[ -5 -10  -4  30   4   3  13   1  -2   9  25  -2  -6  -3  10  32  -7  -3
   2  11   2  -7  -1  13 -10   1   4   0  -9  -5  28   3  18  -9   6  11
   3 -20  17   2 -12   2   8  -2   0  35 -13  -5   9   6  -4   8] : [83]/Jz
[ -3  20 -14  26   4  -2  11  -3  -2  16   2  -1  -1   1  15   3   3 -15
  -1   6   1 -13  -4  -9  -6  -9   2   2   4  -2   4 -13  24  -5  -2  -2
   7  -3  13 -13  -8   3 -19   0   0  -3 -20  -2  16  -9   2   2] : [84]/JN
[ -6  15   4  33  -1   9   3   1  -1   6  -6  -5  -4  -3  11  13  -4   1
  -3  14   1   0   1  -2  -8   2   1   8 -14 -14  21  -3  16  -5  -4  10
   9 -11  35   4 -14   2  10  -1  -3  13 -10 -16  19   6  -2   7] : [84]/JN
[ -2 -14 -10  34   5   0  11  -5   5  15   4  -2  -9  -3  23  15  -4  -2
   0   8   3  -3  -2   4  -7 -16   3   3  -6  -4  19  -9  27 -13   5   7
   6   0   2  -3 -16  12 -13   3   1  46 -18  -7  19  -5  -4  21] : [86]/NT
[ -4  11   3  27   4  -4   2   5  -8 -21  31  -1  -1  -2  11  16 -12  -5
   0  -5   0   2  -5  10  -4   2   5   4  -2 -10  10 -10   8   6  -7   6
  -2 -21  -4   6  -7   3  10  -4  -6  18  -5  -7 -16  -4   9  -5] : [80]/CM
[ -3  -4   7  35   8   1   7  -1  -3 -17  29  -4  -4  -5  10  22 -18  -7
   0  -1   0   0  -4  15  -8   8   6   3  -5 -15  25 -10  11  -3  -7  12
  -2 -25  -4  11  -7   8  13  -1  -6  46 -12  -3 -13  -1   8   2] : [80]/GZ
[ -5   4 -12  51  -1  -2   9  -2   1  12   4  -5  -7  -3  22   7  -1 -11
   0   8   2  -4  -1  -6  -9 -13   2   5  -7  -9  15 -15  24 -11   1   5
   7 -13  20  -2 -13  11 -11  -1  -2  23 -23  -7  12  -7   3   7] : [84]/JN
[ -3  14 -12  26   4   0  11  -2   2   4  10  -5  -3   0  16   5   0 -11
  -1  10   0 -11  -7  -4  -9  -8   2   6 -11 -25  12 -10  19  -7  -4   6
   5 -10  29  -9 -15  11  -5   1  -2  22 -20  -5  13  -8   0  11] : [84]/QZ
[ -3  15 -11  42   1   3  14  -4  -3  15  11  -2  -7  -1  19  20  -7 -19
   1  11   3 -14  -4  -2 -11   1   4   3  -3  -9  16  -8  25  -8  -4   4
   8 -19  44  -3  -6   2  -3  -1  -2  25 -31  -9  21  -5   6   2] : [84]/RH
[ -4   4  -2  50   2  -9  11  -2  -1 -16  25  -1  -6   0  16  15 -18  -5
   0  -4  -1   6  -5  15  -8  -4   6   6  -5  -9  15 -17  11  -4   3   5
   2 -19   3   5 -10  10   0  -3  -3  25 -12  -1  -2  -7  10  -5] : [80]/CM
[ -8 -14 -18  56   5  -4  15  -2  -3  12  29  -1  -8  -4  21  32 -11 -17
   5   5   3  -5   1   9 -12  -4  12   7   0  -1  27 -15  31 -11   8  10
   4 -30  16  -1 -11   6  -2  -3  -2  45 -23  -6   8  -6   5   5] : [83]/RG
[ -2  13 -16  39   0   0  13  -3  -2  10  14  -3  -6   0  19  11  -1 -18
   0  10   3 -13  -5  -5  -7  -7   4   3  -7 -12  10  -8  21  -9   0   3
   8 -16  37  -7  -7   6  -7  -1  -2  20 -29  -5  19  -5   4   3] : [84]/RH
[ -4  -4 -14  23   5  -2  17  -1  -2  21  24   4  -1   2   7  28  -5  -8
   6   6   2 -12  -1  10 -10  -1   7   0   2   5  19  -4  22  -6   8   3
   3 -14  12  -8  -9  -1  -4  -1   0  16 -14   0  12   1  -2   3] : [83]/RG

[ 13  17 -13   4 -11   7 -20   6   3  -3  -1  -1  -1  -6   1  -2  11  -9
  16  -8  -9  12  -6  -3  -3   3   1  18  12   3   3   2  -2   7 -18   6
  16 -28 -12   0   4  16 -23  45  10  12 -14  -9  14  -1 -16  -4] : B/Qp
[ 39   4  -7  11 -14   3 -21  -7   1  -5  -2   1 -10  14   9  -6  -5  -4
   9 -16  -3  16  -2  -6 -14   4   4  14  10 -10   4  -9  11  -5  -9  10
  10 -56  19  -5   7  -1 -12  33  19   2 -15   2 -25   2 -35  -8] : B/Qp
[ 13  -2 -18   7  -3  -1 -22   5  18  -7   3   5  -4  -6   4   2 -17  -7
   4  -2  -7  -1  -6  -4  -8   4   1  12   7 -15  -7  -8  -3  -3  -7  20
   8 -16  13  -1  13   4 -30  33  -3  27  -4 -14  -3  -5   1  -2] : B/Ht
[  8   3 -11   1 -13   6  -5   2  11  -5  17   3   9   3  -5  -4  -7   0
  13   3 -21  -3   6   3 -19   9   3  24   3   6   1 -12  -1  -6  -3 -22
  12  18  22  -1  -2  11 -22   4   0  12  -6  -2  -3   3 -15  -3] : B/Ht
[  7 -14 -11   5 -10   2 -15   7  -4  -5   1   5   0   0  -3  -3 -21  -4
  31  -2  -7  -1  -9  -6  -3   1   2  15  -1 -14  17 -11   8  -1  12  -6
  15 -32  -1 -11   0   0 -41  15   5   9 -12 -10  -6   0 -14  -6] : B/Qp
[ -9   7  -4  -2  -7  -4 -12  -4  19  -2  -6  -8  -2   8  -4  -5 -10  -4
  20 -12 -15   5  -2  -1  -4  -9   2  33   9 -36  13   8  -1  -7   9  45
  18 -31  -9  -5  -9   9 -27  22  37   9 -14 -15 -10   0 -22  -1] : B/Ht
[ 12  -5 -11  -8   2 -10 -12  -4  17  -5   1  -2  -2  -7  -8  -2  -3   1
   0  -6  -5  -3  -8   1   0   3  -6  -5   3 -13  35   9  -4  -3  26  32
  20  -7  15  -1  -1   2 -29   5  11  -8   2   6   7   1  15  -1] : R/NR
[-24   3   5   4  15 -16 -11  -2   3  -9  -2 -10  -6   0   3   4   5 -22
   0 -20   2   3 -12  -4  -2  -4  -6 -13  17 -13  -4   1  -9   1 -13  22
   6 -19  19  -5  25  -4 -24  37 -11   1   8  20  13   0   7   0] : R/NR
[ 21   7 -18   2  -9   2  -6  -1   3  -2  -3   5   4   4 -11  -4 -17  -4
   4  -9  -2  10   5 -12  -2  -6  -1  11   5  -8   5 -17  23 -10   8  -7
   6 -21   8  -8   0   3 -17  21   9  15  -7  -6  -3   3 -31  -3] : B/Qp
[ -8  16   2   0   2  -8   2   0  16 -12   6   1  -1  13   0 -10  -2  -7
   2  -5  -1   3   0  -2   2  -3   0  14  15 -10   5  -6  24   2  -5  -7
   0 -33   3   0   5  -9  -1  24  30  14  -6 -14   1  -2 -23  -6] : B/Ht
[ -3   3 -14   3   0 -10 -34  -3  -1  -4   1   8   8  19  -5  -3  -4 -14
 -15  -3 -16 -12  -8  -3  -1   2 -12  -4   7  -8 -36   5 -11   9  -7  29
  13 -21  31  -3   6  -5 -40  23  -5  15   7   5  11   5  21  -8] : R/NR
[-13   3   8  -2  18 -12  -3  -5   6  -5   5   0   1  10  -5   3  17   0
  -7 -19  11   8 -31  -4   1   5  -5   7  -9 -18  -5   3 -11  12   5  21
   1   4  22   5  15   2  -2   4  12  11  -1  14 -24   4  -9  -6] : R/Fs
[ 39   2  -2   2  -6 -18 -21  -5   0  -4   6  -7  12   3  -8  -8   5 -17
  14  -1   3 -13  -3  20  -3   0  -4   6   4 -16  -9  -2   3  -3   5   4
   5   9  16  -5  -5   3 -21   8  -8  -4  15  24  -9  17  11 -13] : R/GB
[ 31  -6   6   5  -6  -2   4   7  -6  -1 -10   4  -7  15  -4   1 -18  -2
  19 -18  -4  19   2  -7  -7  -1   0  23   1   8 -13 -14  -1 -11  -5 -23
  11 -21   9  -5   8  12   3  22 -14  14 -14  -4 -25   5 -27   4] : B/Qp
[ 15   7  -8   0 -10   0  -7  12   8   4   4   7  -8  20   6 -13  -3   0
  26  -9 -24  -5   4   4   4  -2  -1  26   4  -2  14  -5   5  -7  19   9
  21 -23 -21  -2   0   6 -19   2  -2  -5  -9  12  -3   3 -21  -2] : B/Qp
[-20 -11   4  -8   7 -15  -3  -7  12   8  -7  -5   1  -2  -5   3   0   2
  12  -4  10  -1  -9  -3   5  -2   1  -7 -11 -30   1   9 -11   5  11  58
   1   5  15   0   7  -4 -21   6  -6  -3 -40  25   6   7  10  -1] : R/Fs
[ 19  -4 -16   1 -11   1   2  -1   5  -4 -18   6  -1   4  -1 -23 -19 -10
  20 -11   2   4   4 -31 -11   4  -8  15   4  -2   4  -2  16  -3  17  -9
   8 -25  11   0   0   7 -16  11  15  -8  -3  11   2   7 -21  -2] : B/Qp
[ -6   1  -1  -1  -3 -17 -23   2  26 -12   4 -11  -6   6  -5  -5  -1  -8
  21  -3   0  -2 -17   2   7   1 -13  -8   1 -22   0  16  -6   1  11  13
  16  22  11  -5   7   0 -11  10   2  -3  11   4  -2   0   9  -8] : R/NR
[  4   2 -16  -1   3 -14  -1   2  27  -7 -13  -9  10   0  -1  -7   9 -16
   1   4   6  -6   4 -14  -8   0   7 -12   2   8   5   4  -5  -7  10  15
   3  30  41  14   2  -4   4   0  10  -8  27  28   8   5  18  -2] : R/Fs
[ 16  10 -20   3  -7  -3 -10  -1  -2   2 -21   9   5   1  -1 -24  -8  -7
  14  -5  -4  -6   0  -6  -6  -5   2  14   3  -1  18  -4  14  -3  22 -10
  15 -35   4  -7   1  -3 -28  14   7   1 -10  -1  11   2 -22  -1] : B/QS
[ 28   7 -12  14 -27   5 -24   2   1   3   1   7   4   9  -1  -8  -1  -2
  10  -6  -4 -14   1 -16 -12  -8  -1  11   3  -1   5 -16  14   8   4 -26
   1   6  -9   3  20   4 -13  38  -1  30  -8 -16 -18   2 -24   2] : B/Qp
[ 16   4 -16   4  -4 -15 -12  -2  -1  -9  -3  -2   5  -6 -11 -11   7 -19
   2  -4  13  38 -11   5  -8   3  -6  -7   8 -14   5  -1 -11   9  10  20
   4  -5  19   3  17  -3 -13   7  14  -4   4  10  -4   2   6 -12] : R/NR
[ -6  -4 -39  12 -24   7 -44   1   5   0   9   4  -7 -14   1  -9 -16  -2
  16 -15  -7 -14   6 -14 -13  12   1  22   4  -9   6  -8   2  -8  20  -9
  18  12  10  -2  13  11 -62  43   9   2  -6 -18   5   9 -24   7] : B/Qp
[ 40  -1 -14   9  -6  -4   5  -5  14  -8 -17  -4 -18  11   6 -17  -5  -9
  21  -8 -19   4 -10 -20  -4  -8   1 -14   1 -23   3  -4   3  -4  10  11
  17 -62  27  -1   8   1 -43  19  17  -3 -12 -19  -7  -8 -19  -9] : B/Ht
[  3  -4  -9   6 -14  12 -13   9   5  -3  -7   1  -1  -8   9 -12  -4   1
  13  -1  -7  -3  -3   4 -10 -12   1  18   5  -8  -9  -5  -9  -1   5   6
  16  -3  -1  -4   1   8 -10  17  12  10 -14 -24 -24   3 -10   2] : B/Ht
[ 42   1  -5   0   1  -1   4   5   4  -3   2   4  -2  50  16  -4  -7   5
  16  -9 -14  17   0   6  -1  10  -1  22   8  12  14  -9   3   1 -17  -1
   9 -51  18  -1   9  20  -5  11   3   9  -8   7 -16  -2 -13  -3] : B/Qp
[  2   1 -16  11  -5   4 -10   7   9   0  -6  -4   3  -1 -35  -2 -11  -4
  11  -1  -8   6   4   6 -15  -2   2  10   4  -1  -3  -9   1  -8 -11  -1
   8 -23  29  -1   4   8 -26  17   9  24 -15 -18  -1   3 -15   2] : B/Ht
[ 17   6   4  -2 -15  -2 -11   6  19  -4  13   6  -6  17   1   9 -10   8
   0   4 -13   8   2   4   0  -3   4   4   8   8   8 -16   0  -6 -16  10
   8 -33   3   3   1  12  -7  27   1  28 -11 -25  -7   9  -9  -7] : B/Ht
[ 23   4 -16  50  -7  -3   0   0   7  -4  -5   1  -9   2   0  -7 -11  -1
   9  -3 -10   2   0  -5  -9   2  -2   3   5   0  10 -11  -6   0   5   1
  14 -37  26  -2   2   3 -20  23  11  13 -13 -13  -2  -2 -14   0] : B/Ht
